Here is a tiny trained network, its code and every weight. The questions are about switching its units off for an input and a class, where a switched-off unit gives its printed mean instead of its output.

import numpy as np


def w(rows, s, z=0):
    codes = np.array(rows[::2]) - 128.0
    scale = np.full(codes.shape[1], s)
    scale[-1] = z or s
    return codes * scale


def norm(h):
    return h / np.sqrt((h * h).mean(-1, keepdims=True) + 1e-5)


def f(y):
    return y / 2 * (1 + np.tanh(0.7978845608 * (y + 0.044715 * y**3)))


def log_softmax(a):
    a = a - a.max(-1, keepdims=True)
    return a - np.log(np.exp(a).sum(-1, keepdims=True))


def net(x, mask):
    res = np.array(x, float).reshape(1, 5) / 4 @ E
    u = 0
    for l in range(3):
        y = f(norm(res) @ A[l][:, :-1].T + A[l][:, -1])
        res = res + np.where(mask[u : u + 6], y, B[l][:, -1]) @ B[l][:, :-1]
        u += 6
    return log_softmax(norm(res)[-1] @ U[:, :-1].T + U[:, -1])


A, B = {}, {}
E = w([
[94,133,118,159,109,113,179],'x0',
[104,127,107,255,232,82,71],'x1',
[139,116,57,111,166,177,148],'x2',
[86,198,72,62,152,42,116],'x3',
[209,153,175,116,188,82,207],'x4',
],0.0078)
A[0] = w([
[196,112,170,55,164,147,4,61],'L0N0',
[36,115,124,176,92,106,248,69],'L0N1',
[81,149,139,133,121,166,113,62],'L0N2',
[101,130,216,131,78,75,101,2],'L0N3',
[147,107,119,90,71,128,155,48],'L0N4',
[157,119,46,108,153,180,153,17],'L0N5',
],0.013,0.0077)
B[0] = w([
[203,249,52,167,65,159,142,241],'L0N0',
[241,238,55,134,95,181,84,255],'L0N1',
[206,27,102,96,153,83,93,131],'L0N2',
[85,159,183,190,50,45,167,187],'L0N3',
[147,182,167,94,166,192,52,222],'L0N4',
[93,132,61,128,159,180,192,167],'L0N5',
],0.017,0.0026)
A[1] = w([
[121,153,101,5,120,53,119,9],'L1N0',
[113,70,69,106,124,144,191,2],'L1N1',
[196,59,193,141,69,212,166,43],'L1N2',
[121,121,170,37,62,159,170,15],'L1N3',
[64,85,93,91,15,158,68,60],'L1N4',
[208,129,187,71,147,96,223,52],'L1N5',
],0.015,0.0037)
B[1] = w([
[12,119,70,199,37,163,172,209],'L1N0',
[124,124,139,117,176,122,170,150],'L1N1',
[5,142,57,168,65,111,159,253],'L1N2',
[127,149,176,84,133,182,63,215],'L1N3',
[236,70,100,72,157,39,146,237],'L1N4',
[234,53,86,73,141,51,103,242],'L1N5',
],0.016,0.005)
A[2] = w([
[29,133,115,133,98,102,153,145],'L2N0',
[158,57,128,85,124,80,140,110],'L2N1',
[115,123,186,203,229,132,64,97],'L2N2',
[93,96,106,84,211,222,162,44],'L2N3',
[121,134,254,137,40,60,114,5],'L2N4',
[118,121,211,33,94,190,141,14],'L2N5',
],0.018,0.0027)
B[2] = w([
[123,86,166,170,106,154,134,243],'L2N0',
[156,100,176,146,148,124,85,254],'L2N1',
[91,148,143,44,87,134,96,221],'L2N2',
[143,143,165,138,197,88,200,198],'L2N3',
[121,136,109,105,251,154,212,219],'L2N4',
[53,167,162,102,128,95,57,198],'L2N5',
],0.022,0.0066)
U = w([
[34,189,183,23,113,130,39,187],'0',
[230,248,32,169,85,172,120,110],'1',
[241,15,126,112,158,33,72,123],'2',
[105,142,149,144,230,121,239,250],'3',
[32,62,120,229,18,156,150,74],'4',
[162,162,178,182,163,186,86,27],'5',
],0.011,0.0024)

Each question gives the input, the list of numbers given to net, and the class t.
The units are the neurons (one row each of A and B). Each row of codes is followed by its name. A weight is (code - 128) times the scale printed after its matrix; where a second scale follows, it is the last column's (A, B and U).
mask holds one flag per neuron, layer by layer. A switched-off neuron (its flag False) gives its mean, the last column of its row in B, instead of its output. The means were averaged over made-up inputs and are rounded, as every weight is.
A unit's drop is (log p(t) with every unit on - log p(t) with that unit switched off) / (log p(t) with every unit on - log p(t) with every unit switched off).
The circuit of an input: a set's keep is (log p(t) with only the set's units on - log p(t) with every unit switched off) / (log p(t) with every unit on - log p(t) with every unit switched off). Starting from the 12 units with the biggest drops (on a tie, the unit counted first), units are removed one at a time, each time the one whose removal leaves the highest keep (on an exact tie, the one counted first), for as long as the keep stays at least 0.8.
units of the circuit, in order: the units of the circuit, biggest drop first
most important unit: the unit with the biggest drop
top k neurons: the k neurons with the biggest drops, biggest first
k most important neurons of layer l: the k neurons of layer l with the biggest drops, biggest first
input [3,8,0,0,-8], class 0: top 3 neurons : [L2N2; L1N5; L1N2]
input [6,-5,1,5,0], class 1: most important unit : L0N1
input [2,8,2,-7,-2], class 0: top 2 neurons : [L2N2; L1N0]
input [-8,-8,-5,-8,8], class 0: top 3 neurons : [L1N3; L1N4; L0N4]
input [0,5,-5,7,-5], class 4: units of the circuit, in order : [L1N5; L2N0]
input [-1,-1,5,2,-5], class 2: top 2 neurons : [L1N4; L2N1]
input [-4,-5,7,6,0], class 3: units of the circuit, in order : [L0N5; L2N3]
input [-7,-6,6,-8,-3], class 4: top 2 neurons : [L1N2; L0N1]
input [-2,6,-7,0,2], class 3: top 2 neurons : [L2N4; L0N3]
input [-2,-7,8,8,-7], class 3: 2 most important neurons of layer 2 : [L2N3; L2N2]
input [6,-4,-7,7,-7], class 2: top 3 neurons : [L1N4; L1N2; L0N0]
input [0,8,8,0,-3], class 0: top 4 neurons : [L2N2; L1N2; L1N0; L2N4]
input [3,-6,3,7,-2], class 4: top 2 neurons : [L1N0; L2N0]
input [7,-6,0,-4,-6], class 1: units of the circuit, in order : [L0N1]
input [5,6,-5,-7,-7], class 2: top 4 neurons : [L1N4; L1N0; L0N0; L0N4]
input [-2,2,-7,0,-4], class 3: units of the circuit, in order : [L0N3; L2N4]
input [-4,5,0,-1,5], class 0: top 2 neurons : [L2N2; L1N4]
input [-3,-8,8,0,4], class 0: top 3 neurons : [L2N5; L1N3; L0N4]
input [0,-2,5,-6,3], class 4: 2 most important neurons of layer 2 : [L2N0; L2N4]
input [-3,2,4,1,-2], class 3: 2 most important neurons of layer 0 : [L0N5; L0N1]
input [6,2,6,2,8], class 2: most important unit : L1N5
input [3,6,-5,-4,-7], class 2: 2 most important neurons of layer 1 : [L1N4; L1N3]
input [8,4,-1,8,-8], class 1: 3 most important neurons of layer 1 : [L1N5; L1N2; L1N4]
